Here is a tiny trained network, its code and every weight. The questions are about switching its units off for an input and a class, where a switched-off unit gives its printed mean instead of its output.

import numpy as np


def w(rows, s, z=0):
    codes = np.array(rows[::2]) - 128.0
    scale = np.full(codes.shape[1], s)
    scale[-1] = z or s
    return codes * scale


def f(y):
    return y / 2 * (1 + np.tanh(0.7978845608 * (y + 0.044715 * y**3)))


def log_softmax(a):
    a = a - a.max(-1, keepdims=True)
    return a - np.log(np.exp(a).sum(-1, keepdims=True))


def net(x, mask):
    res = np.array(x, float).reshape(1, 5) / 4 @ E
    y = f(res @ A[0][:, :-1].T + A[0][:, -1])
    res = res + np.where(mask, y, B[0][:, -1]) @ B[0][:, :-1]
    return log_softmax(res[-1] @ U[:, :-1].T + U[:, -1])


A, B = {}, {}
E = w([
[200,239,145,127,54,70,103,147,92],'x0',
[95,144,120,232,200,36,226,124,112],'x1',
[99,89,189,59,190,118,81,149,77],'x2',
[169,100,243,170,97,138,199,1,88],'x3',
[101,107,204,188,80,153,217,226,63],'x4',
],0.0091)
A[0] = w([
[162,75,118,112,73,196,105,173,115,48],'neuron 0',
[95,140,112,156,164,65,186,154,79,184],'neuron 1',
[85,144,67,123,93,138,108,222,158,16],'neuron 2',
[93,190,157,119,193,148,87,189,171,83],'neuron 3',
[119,122,125,118,94,160,156,60,85,27],'neuron 4',
[142,143,124,87,185,87,93,65,163,81],'neuron 5',
[149,151,134,70,58,145,106,137,109,100],'neuron 6',
[129,102,130,95,74,131,193,198,57,148],'neuron 7',
[174,112,189,155,114,121,107,93,117,3],'neuron 8',
[181,178,154,103,89,94,138,143,125,241],'neuron 9',
[85,139,210,134,124,165,133,173,97,190],'neuron 10',
[95,106,139,85,99,166,129,124,152,229],'neuron 11',
[145,80,138,150,177,206,149,119,195,90],'neuron 12',
[139,120,90,175,61,154,164,128,203,156],'neuron 13',
[182,164,105,125,99,93,97,83,78,200],'neuron 14',
[137,74,131,100,81,243,123,96,172,95],'neuron 15',
],0.011,0.0034)
B[0] = w([
[174,39,49,183,161,120,162,95,176,220],'neuron 0',
[142,92,93,159,111,91,150,55,208,240],'neuron 1',
[204,134,195,47,98,78,146,137,184,233],'neuron 2',
[159,73,189,100,111,63,131,135,190,194],'neuron 3',
[176,180,134,97,16,62,168,210,191,183],'neuron 4',
[97,153,100,72,54,166,180,101,62,214],'neuron 5',
[121,102,114,180,170,98,196,92,149,232],'neuron 6',
[45,148,89,57,113,146,159,94,138,245],'neuron 7',
[255,175,182,78,130,104,135,177,187,191],'neuron 8',
[78,153,116,171,232,114,58,130,188,236],'neuron 9',
[70,119,129,29,141,133,132,113,132,241],'neuron 10',
[71,122,105,183,174,163,129,112,150,211],'neuron 11',
[93,253,212,166,161,77,99,226,211,212],'neuron 12',
[33,118,201,57,85,87,66,75,71,209],'neuron 13',
[56,156,145,125,143,103,147,139,123,216],'neuron 14',
[130,115,92,124,157,56,149,84,168,255],'neuron 15',
],0.0087,0.0093)
U = w([
[234,133,187,67,76,106,176,184,161,62],'0',
[73,157,139,138,198,122,101,156,157,231],'1',
[71,131,57,39,63,175,165,81,95,186],'2',
[149,91,29,175,152,107,204,90,145,53],'3',
[70,90,183,69,118,123,60,80,103,223],'4',
[92,132,69,144,126,226,60,124,126,128],'5',
[202,122,110,162,85,206,56,198,1,4],'6',
],0.0089,0.0046)

Each question gives the input, the list of numbers given to net, and the class t.
The units are the neurons (one row each of A and B). Each row of codes is followed by its name. A weight is (code - 128) times the scale printed after its matrix; where a second scale follows, it is the last column's (A, B and U).
mask holds one flag per neuron, in row order. A switched-off neuron (its flag False) gives its mean, the last column of its row in B, instead of its output. The means were averaged over made-up inputs and are rounded, as every weight is.
A unit's drop is (log p(t) with every unit on - log p(t) with that unit switched off) / (log p(t) with every unit on - log p(t) with every unit switched off).
The circuit of an input: a set's keep is (log p(t) with only the set's units on - log p(t) with every unit switched off) / (log p(t) with every unit on - log p(t) with every unit switched off). Starting from the 12 units with the biggest drops (on a tie, the unit counted first), units are removed one at a time, each time the one whose removal leaves the highest keep (on an exact tie, the one counted first), for as long as the keep stays at least 0.8.
circuit, biggest first: the units of the circuit, biggest drop first
most important unit: the unit with the biggest drop
top k neurons: the k neurons with the biggest drops, biggest first
drop of u: that unit's drop, to one decimal
input [7,-2,4,-7,2], class 0: top 3 neurons	[neuron 2; neuron 3; neuron 11]
input [-5,-7,2,3,-6], class 3: most important unit	neuron 15
input [6,-7,3,0,-2], class 3: circuit, biggest first	[neuron 6; neuron 0]
input [-1,1,3,-4,3], class 0: circuit, biggest first	[neuron 9; neuron 2]
input [7,-5,-1,-8,-1], class 0: top 2 neurons	[neuron 2; neuron 3]
input [8,0,-6,5,7], class 1: top 2 neurons	[neuron 9; neuron 5]
input [-5,7,7,6,8], class 2: circuit, biggest first	[neuron 10; neuron 7]
input [-6,1,8,-8,-3], class 0: circuit, biggest first	[neuron 2; neuron 3]
input [-5,-8,-3,-3,0], class 3: top 2 neurons	[neuron 0; neuron 15]
input [7,0,4,3,-8], class 2: top 2 neurons	[neuron 5; neuron 12]
input [-7,-1,4,5,8], class 2: top 2 neurons	[neuron 7; neuron 10]
input [7,-8,5,-1,2], class 3: top 3 neurons	[neuron 0; neuron 6; neuron 12]
input [1,-8,-7,6,2], class 3: top 2 neurons	[neuron 0; neuron 15]
input [1,-6,2,5,-8], class 2: circuit, biggest first	[neuron 5]
input [8,1,-7,4,-4], class 1: top 2 neurons	[neuron 9; neuron 14]
input [-4,6,2,-3,2], class 3: top 2 neurons	[neuron 1; neuron 13]
input [-7,-8,7,2,1], class 3: circuit, biggest first	[neuron 0; neuron 15]
input [4,2,-6,5,7], class 2: top 2 neurons	[neuron 7; neuron 12]
input [5,-5,0,2,-1], class 1: top 3 neurons	[neuron 9; neuron 1; neuron 14]
input [2,2,1,2,7], class 2: circuit, biggest first	[neuron 7]
input [-2,-4,1,2,3], class 3: circuit, biggest first	[neuron 13; neuron 0]
input [-4,-4,-7,0,-4], class 4: drop of neuron 6	0.1
input [4,7,-5,-7,-3], class 0: drop of neuron 3	0.1
